How the items are linked:
qf @ qp
qf ~ rn
qf % ll
qf * zf
ct $ cq
ct @ hs
ct ~ hl
ct % tq
ct * qh
hb @ rn
hb ~ jz
hb % pm
qm $ cg
qm @ hl
qm ~ mh
qm % zb
ng $ zp
ng ~ rq
ng % pz
ng + hl
ng * zl
ch $ jz
ch @ cq
ch ~ cg
ch % qh
gj $ nr
gj ~ pz
gj % jq
gj + tq
gj * hs
hh $ mp
hh @ zs
hh ~ cf
hh * pf
hs $ sd
hs @ gj
hs ~ nb
hs % cf
hs + zm
hs * ct
zs $ pq
zs ~ jq
zs * hh
sq @ mt
sq ~ qp
sq % sd
sq + ch
sq * zn
cf $ hs
cf @ jq
cf ~ fl
cf * tq
cg $ zf
cg @ ll
cg ~ pm
cg % qm
cm $ mh
cm @ pf
cm ~ zm
hl $ ll
hl @ nb
hl ~ cp
hl % qr
hl * qm
fh ~ mt
fh % rq
fh + fd
fh * zd
qr $ hl
qr @ fl
qr ~ pf
qr * zb
tq $ ct
tq @ cf
tq ~ qr
tq * zm
jz @ zn
jz ~ zf
jz % ch
rn @ zd
rn ~ zn
rn % fd
rn * hb
zb $ qm
zb @ qr
zb ~ cm
pm $ hb
pm @ fd
pm ~ ch
pm % mh
mh $ pm
mh @ cp
mh ~ qh
mh % cm
pq $ rq
pq ~ gj
pq % zs
pq + pf
pq * mp
mp $ qt
mp @ pq
mp ~ hs
mp % hh
mp + cm
mp * cp
pf $ cp
pf @ hh
pf ~ tq
pf * cm
pz $ ng
pz ~ pq
pz % rr
pz + qr
pz * nb
jq $ gj
jq ~ rr
jq * cf
mt ~ zp
mt % nr
mt + cq
mt * sq
nb $ zl
nb @ pz
nb ~ mp
nb % fl
nb + zb
nb * hl
fl $ nb
fl @ rr
fl ~ hh
fl * qr
qp @ zp
qp ~ zd
qp % zl
qp + cg
qp * qf
qt $ zd
qt @ rq
qt ~ sd
qt % mp
qt + mh
qt * fd
zl $ qp
zl @ ng
zl ~ qt
zl % nb
zl + qm
zl * ll
qh $ ch
qh @ ct
qh ~ qm
qh % zm
cq $ zn
cq @ sd
cq ~ ll
cq % ct
cq * ch
zp ~ fh
zp % ng
zp + ll
zp * qp
rq $ fh
rq ~ nr
rq % pq
rq + cp
rq * qt
rr $ pz
rr ~ zs
rr * fl
zd @ fh
zd ~ sq
zd % qt
zd + pm
zd * rn
sd $ sq
sd @ nr
sd ~ zl
sd % hs
sd + qh
sd * cq
cp $ fd
cp @ mp
cp ~ ct
cp % pf
cp * mh
ll $ qf
ll @ zl
ll ~ fd
ll % hl
ll * cg
zm $ qh
zm @ tq
zm ~ zb
zf @ qf
zf ~ hb
zf % cg
zn @ sq
zn ~ qf
zn % cq
zn * jz
nr $ mt
nr ~ ng
nr % gj
nr + ct
nr * sd
fd $ rn
fd @ qt
fd ~ cq
fd % cp
fd * pm

The rows follow the links: the fewer symbols apart two items are, the more alike their rows tend to be.

Name the item of each row.
[ 27 -20 -10 -11  19 -26   6  16  15  16 -23  15   9 -10  43  -7  -5  -2   5  10 -16 -22 -14  -9 -13  20   2 -19   1   6  14 -19 -14   7  -4 -30 -23  11  17   1  16 -36 -32  -1  10  -9 -37 -21   2  -9   0] | fh
[ 32  -9 -22 -30  15 -15   6  13  21  15 -23   1  17  -7  41 -31  -5  -7   3  24  -4 -17  -5 -21  11  19  -2 -13   8   1  16 -22  -8  -9  19 -22 -12  -1  27  10  17 -35 -27   0   4  -3 -49 -11   0  -1   1] | zd
[  2  -6 -28   5  11  13   2 -40  24 -13 -11  10  36   4  11 -11 -17  34   7  -5 -12   4 -24   7  25  15  -4   5 -32  12 -26 -27  -4 -16  20 -26  11  32   8  24 -19 -10 -16 -14 -11 -29 -19 -20  16  -3  12] | mp
[  3   1 -19  23   1  25  -8 -11   8 -16  -4  -6 -11 -29   6  61  18  -1  29 -15 -35   5 -13   4  -3 -11 -32  33  -1 -10  -6   1  -9  19 -11  48   8   5 -13   4   7  14   3 -15 -33  -3   9 -15  -6  -6  -9] | hs
[ -4  24  27 -28 -30   6  27  18 -19  29  -2  -4  -6  11   7 -44   5 -15 -13   0   9  15  24 -12  -3 -16  22 -25  17  -5   5  46  12  -5  17  -5   7 -24   9 -24   6  -1  -6  10  -1  -1  27  24  -8  -1 -12] | ll
[-26  22  26   5 -16   1   1  -2 -27  10  22  -5   0  32 -36 -31  -3 -16 -20  -6  36  17  19  12  -3 -17  29 -13  -2  -7 -13  19  22  -7  -8   2   8 -20 -17 -19 -17  25  23  10  19  13  32  29  -5   4   4] | qm
[ 22   1 -23 -25  -5  -3 -12  40   2  11  -6 -19 -23 -12  27   2  16 -31   9  24   2  -7   3 -28   7  -1  -4  19  43 -10  37   4  10  -5   2  26   2 -18  16  -9  25  -6   6  18   8  15 -32  13 -15  19 -19] | zn
[  7  22 -28 -15   8  -8 -35  11  -5  14  10 -18  10  18  -6 -51  -4  -9  -8  13  44   4   0   8  22   5  27   3  12  12  -3 -23  17 -21   4  -7  13 -11   4   5 -10   3  11  10  42   0 -35  23   0  15  14] | pm

Each walk starts at a row. The symbols on each line, taken left to right, move it on to the next item.
Answer with the item's row; about right is enough.
start [-35  14  41  15 -26  20  13 -34 -12 -19   3   3  -1  13 -43  -1 -12  21 -14 -12   9  19  17  13   6  -8   9  -5 -12   6 -16  24  -1  -5   3   2  13  -5 -15  -3 -21  31  18  -9 -13   5  49  14  -3  -5  12]
* @ $ % $ ~ *	[-14  20 -21  -2  15  -4 -38 -10  -8  -8  18 -22   9  25 -30 -40  -9   3  -5  12  41  12   0  19  21   3  25   7  -6   2 -20 -23  11 -28   0  -3  13   4  -9  12 -23  17  27   0  31  -8 -12  21   6   7  25]
$ % ~ ~ $	[-13  24  19 -14 -15 -13  -1  24 -25  18  20  -4  -6  19 -14 -40   5 -26 -22   3  33   8  25   0  -6 -10  31 -15  22  -3   6  24  24 -10  -2   4  12 -23  -5 -17   0  15  11  17  24   7  18  30  -2   8  -7]
start [ 10  15 -35 -28   9   1 -15  -1  11  12   1 -15  22  11  17 -61  -9  -1   4  22  25   8  -5 -14  38  15  14   6   0   2  -5 -25  13 -29  20 -15  16   5  22  17 -16  -8  -4   7  26 -14 -41   4  13   4  16]
$ % * ~ $	[  7  12 -21 -24  -1 -19 -28  42  -7  10   8 -25 -19  -2   8  -8   8 -30   2  17  27  -4   7 -20   1 -10  18   7  42 -10  37  -3  11   2  -7  27  -1 -26   7  -2  13   3  13  22  28  18 -25  23 -10  19  -8]
% $ % ~ @ ~ $ ~ @	[ 32 -10 -15 -23   4  -9   5  38   7  15 -17  -6 -13 -22  38  25  14 -21  20  15 -22 -10   1 -24  -7   0 -16   5  31  -9  40   3  -9   9   9  19  -9 -11  15  -3  26 -17  -8   9  -7   8 -31  -6 -16  11 -24]
start [ 10   9 -25 -31  13 -17 -28  21   0  17   5 -21   6  14   9 -46  -5 -20  -5  27  36   1   6 -12  22   9  25  -1  21  -6  18 -18  13 -26   4 -12  10 -16  14  -1   2  -6   3  15  39  10 -36  17  -5  13   7]
@ @ @ % $ %	[ 19 -23 -12   1  24 -15  16   6  21  11 -14  17  24 -11  36   3  -2   7  17   1 -18 -21 -26  -3 -12  19 -11 -14 -19  18 -10 -26 -22   8  -7 -36 -22  26  10   6   6 -42 -41 -14   8 -16 -25 -27  20 -16  -3]
* @ $ % * ~ % $	[ 21   0 -30  -5   3  13  -5  24   6   4 -14  -2 -16 -30  33  43  28 -18  35  -6 -39  -8  -4 -19  -9 -12 -27  18  18 -11  21   1   0  21  -4  41  -6  -1   6   0  16 -14  -6  -2 -22  -4 -12 -11  -7   2 -28]
start [-16  26 -23   9   6   7 -44  15 -18 -11  26 -21 -26   7 -31   8  12 -20   5  -6  26  10   2   6  13 -16  10  30  19  -5  -1  -6  21  -7 -18  46  17 -14 -14   6  -9  28  35   8  13   7   5  27  -2  15   2]
~ ~ @ ~ ~ ~ %	[-19   4  -3  16  -1  12 -18 -47   1 -32   1 -12  15  13 -31 -10 -16  32  -4  -5  12  10  -1  19  33   7   2  12 -26   8 -30 -14  -1 -25   7 -10  22  21  -4  19 -30  22  12  -7  -4  -9  -4  -1   7  -2  35]
$ $ @ ~ *	[ 12  11 -33 -14  -6  14 -26  31  -4   5   0 -29 -24 -21  15  19  22 -30  24   7  -5   7   8 -17  11 -15   0  37  39 -12  17   4   8   3  -2  52  10 -20   5  -1   6   7  24   9  -1   6 -22  17 -16  21 -18]
start [ 11 -23  -9  12  22   0   9 -21  22  -9  -6  21  30  -1  12   9 -14  21   3  -9 -17 -19 -24  13  -4  12 -13  -8 -34  10 -22 -30 -12  12  -6 -31 -10  30   2  11  -7 -18 -18 -20 -14 -24  -8 -32  25 -20  11]
$ + ~ @ @	[  5 -21  -8  26  15   5  10  -4   4  -8  -4  11 -12 -26  12  70  14   3  21 -14 -42 -14 -25  12 -31  -2 -30  13 -16   2  -8  -5 -15  35 -23  17 -24  19 -12  16   2  -8  -5 -14 -25  -2  10 -24   7  -8 -18]
% * $ % ~	[-18  -2  45  27 -20  14  27 -38  -4 -20  -1  17   3   6 -27  10 -12  32 -12 -19 -10  15   9  11   0   2  -8 -14 -25   6 -19  17 -10   9   4 -10   5   7 -14  -9 -14  16   1 -12 -27  -3  51  -5  -3 -10   8]
start [-14   0  52   8 -17  12  48 -21  -7   2 -10  27   2   2  -9  -7  -6  13  -6 -18 -23   8  18   1 -18 -10  -3 -28 -20  -3 -21  35  -5   5  15 -15   1   5  -1 -18  -4   2 -11 -14 -30 -11  57 -11  -2 -16  -3]
~ ~ * % @ $ % *	[-20   6  -9  25  -5  24 -19 -24  -6 -36  11 -19 -15  -5 -34  46  -1  12  11 -16   0  25  -5  10  15  -8 -12  38  -6   0  -9   3  -5  -3  -6  33  15   6 -18  10 -13  32  32  -6 -25   9  20  11  -7   7   6]
* ~ @ ~ @ ~	[-12  -3   2  28  -7  25  -8 -28  11 -36   0  -7 -10  -8 -20  62   1  18  14 -15 -20  12  -5   9   4  -4 -30  30 -11  -2  -7   3 -14  10  -6  31  11   5 -15  14  -8  22  18 -10 -29  -1  21  -6  -4   5   2]
start [-23  24  37  -3 -33  17  20 -18 -19   2   5  13   4  18 -24 -28  -4   9 -17 -10   6  23  32   4  -1 -15  13 -15  -1   0 -19  40  14   0  18  -1  19 -10  -7 -19 -18  22  11   2 -12  -3  49  17   3  -6   5]
~ $ $ * % % $ ~	[ -2  16 -23  -8   5   0 -37  31 -10   7  23 -29 -21  -2 -12   1  19 -31   0   6  31   3   6 -10   1 -12  10  22  33   2  17  -2  17  -1 -14  44  16 -24  -9  -5  -3  17  31  16  20  11 -12  30  -8  19  -4]
$ % @ ~ $ *	[  2  13  17 -28 -10 -19   1  32 -14  32  12  -6 -13  17  -4 -39   2 -25 -18  15  34   1  25 -18  -4  -4  32 -13  28  -3  25  19  12  -5   5  -4   1 -33  10 -25  12  -1  11  24  32  13   7  26 -12   4  -5]
